[[136 136 129 142 142 138 134 121 132]
 [139 151 137 154 149 138 126 128 140]]
The largest entry in the first column: 139
The entry directly below 121? 128
The entry just left of the largest entry -> 137
The last entry of the largest entry's row? 140
The entry directly above the largest entry? 142
The entry in the top-right corner? 132

Questions about the array below.
1) Which number is the 2nd entry from the end, reading row by row?
2) Which number is the last entry, reading row by row?
3) Which number is the fifth entry, reading row by row?
4) Which number is the first entry, reading row by row?
5) Which number is the second smallest entry?
6) Which number is the third largest entry?
7) Which number is the fourth-last entry, reading row by row?
8) Which number is the entry directly below the smallest entry?
[[128 128 128 128 128 128 128]
 [128 128 128 128 128 128 128]
 [131 130 120 133 106 125 124]
 [133 137 107 129 145 118 147]
 [129 131 126 130 129 129 129]
 [128 128 127 128 129 128 129]
 [129 127 133 125 125 125 136]
 [137 139 144 108 123 133 132]
 [129 128 128 126 113 130 123]
 [126 129 134 128 126 134 131]]
1) 134
2) 131
3) 128
4) 128
5) 107
6) 144
7) 128
8) 145

[[122 128 117 124 117 139 131]
 [121 129 129 132  99 142 129]
 [128 129 124 134 123 130 129]
 [130 127 116 126 129 122 131]
 [126 129 137 126 129 126 131]]
Counting starts at 0.
The entry just left of the centre entry -> 124
What is the entry in row 1 and column 2?
Answer: 129
What is the minimum?
Answer: 99
The entry at row 0, column 1 is 128
The entry in row 1 and column 0 -> 121
The entry just right of the smallest entry is 142
What is the entry in the bottom-left corner?
Answer: 126
What is the entry in the top-right corner?
Answer: 131
The entry at row 0, column 0 is 122
What is the entry just right of the largest entry?
Answer: 129
The entry in the bottom-right corner is 131
The entry directly above 142 -> 139
The entry in row 0 and column 2 is 117

[[132 132 141 133 136 132 137]
 [127 128 128 125 125 119 137]
 [131 132 131 130 131 129 128]
 [148 147 126 150 131 132 126]
 [113 114 117 112 121 117 139]
 [122 122 123 124 129 129 136]]
Rows and columns are numbered from 0.
The entry directly below the smallest entry -> 124
What is the entry at row 2, column 0?
Answer: 131
The entry at row 2, column 2 is 131
The entry in row 1 and column 0: 127
The bottom-right entry: 136
What is the entry at row 0, column 1?
Answer: 132
The entry just right of the largest entry: 131
What is the entry in the bottom-left corner?
Answer: 122
The entry in the top-right corner: 137
What is the entry at row 0, column 2?
Answer: 141
What is the entry in the top-left corner?
Answer: 132
The entry just left of the smallest entry is 117
The entry directly above 150 is 130
The entry directly below the largest entry: 112
What is the entry directly above 139?
Answer: 126

Questions about the matrix below. Counting starts at 0.
1) What is the entry in row 0 and column 2?
2) What is the minimum?
3) What is the bottom-right entry?
4) What is the entry in row 2 and column 0?
5) What is the entry at row 0, column 0?
6) What is the entry at row 1, column 2?
[[130 133 131 106 131 131 128 134]
 [139 137 139 121 127 128 121 137]
 [137 137 137 122 124 125 114 138]
 [129 131 130 128 136 135 118 132]
 [130 126 129 132 143 144 125 126]
 [137 137 137 116 133 131 122 137]
 [152 152 154 117 137 138 102 152]
 [124 122 122 134 128 128 136 122]
 [123 122 122 121 123 124 133 123]
 [125 125 124 115 131 129 126 127]
 [138 138 138 110 145 144 117 139]
 [124 121 121 148 121 118 136 120]
 [146 147 147 114 136 133 113 147]]
1) 131
2) 102
3) 147
4) 137
5) 130
6) 139

Read these off the array that follows.
1) The second smallest entry?
2) The entry just left of the largest entry?
3) The entry just left of the smallest entry?
4) The first entry in reading order?
5) The third largest entry?
6) The entry just right of the smallest entry?
[[129, 122, 123, 129, 126, 134, 129, 120, 114, 121, 131, 128, 131, 121], [131, 129, 127, 127, 127, 119, 128, 131, 110, 120, 125, 128, 126, 127], [124, 124, 130, 123, 126, 115, 124, 115, 125, 122, 126, 127, 131, 128], [128, 126, 129, 137, 131, 114, 127, 136, 151, 117, 128, 129, 125, 127], [128, 138, 137, 134, 122, 117, 129, 125, 124, 137, 129, 131, 129, 134], [130, 130, 129, 128, 127, 126, 130, 132, 126, 121, 132, 133, 129, 129], [127, 134, 123, 129, 131, 118, 124, 132, 142, 135, 128, 137, 125, 131], [123, 124, 130, 128, 136, 137, 130, 131, 107, 123, 129, 126, 129, 125], [125, 145, 127, 130, 131, 131, 122, 141, 119, 132, 123, 131, 130, 130], [131, 131, 126, 124, 132, 129, 133, 135, 146, 147, 135, 130, 130, 126]]
1) 110
2) 136
3) 131
4) 129
5) 146
6) 123
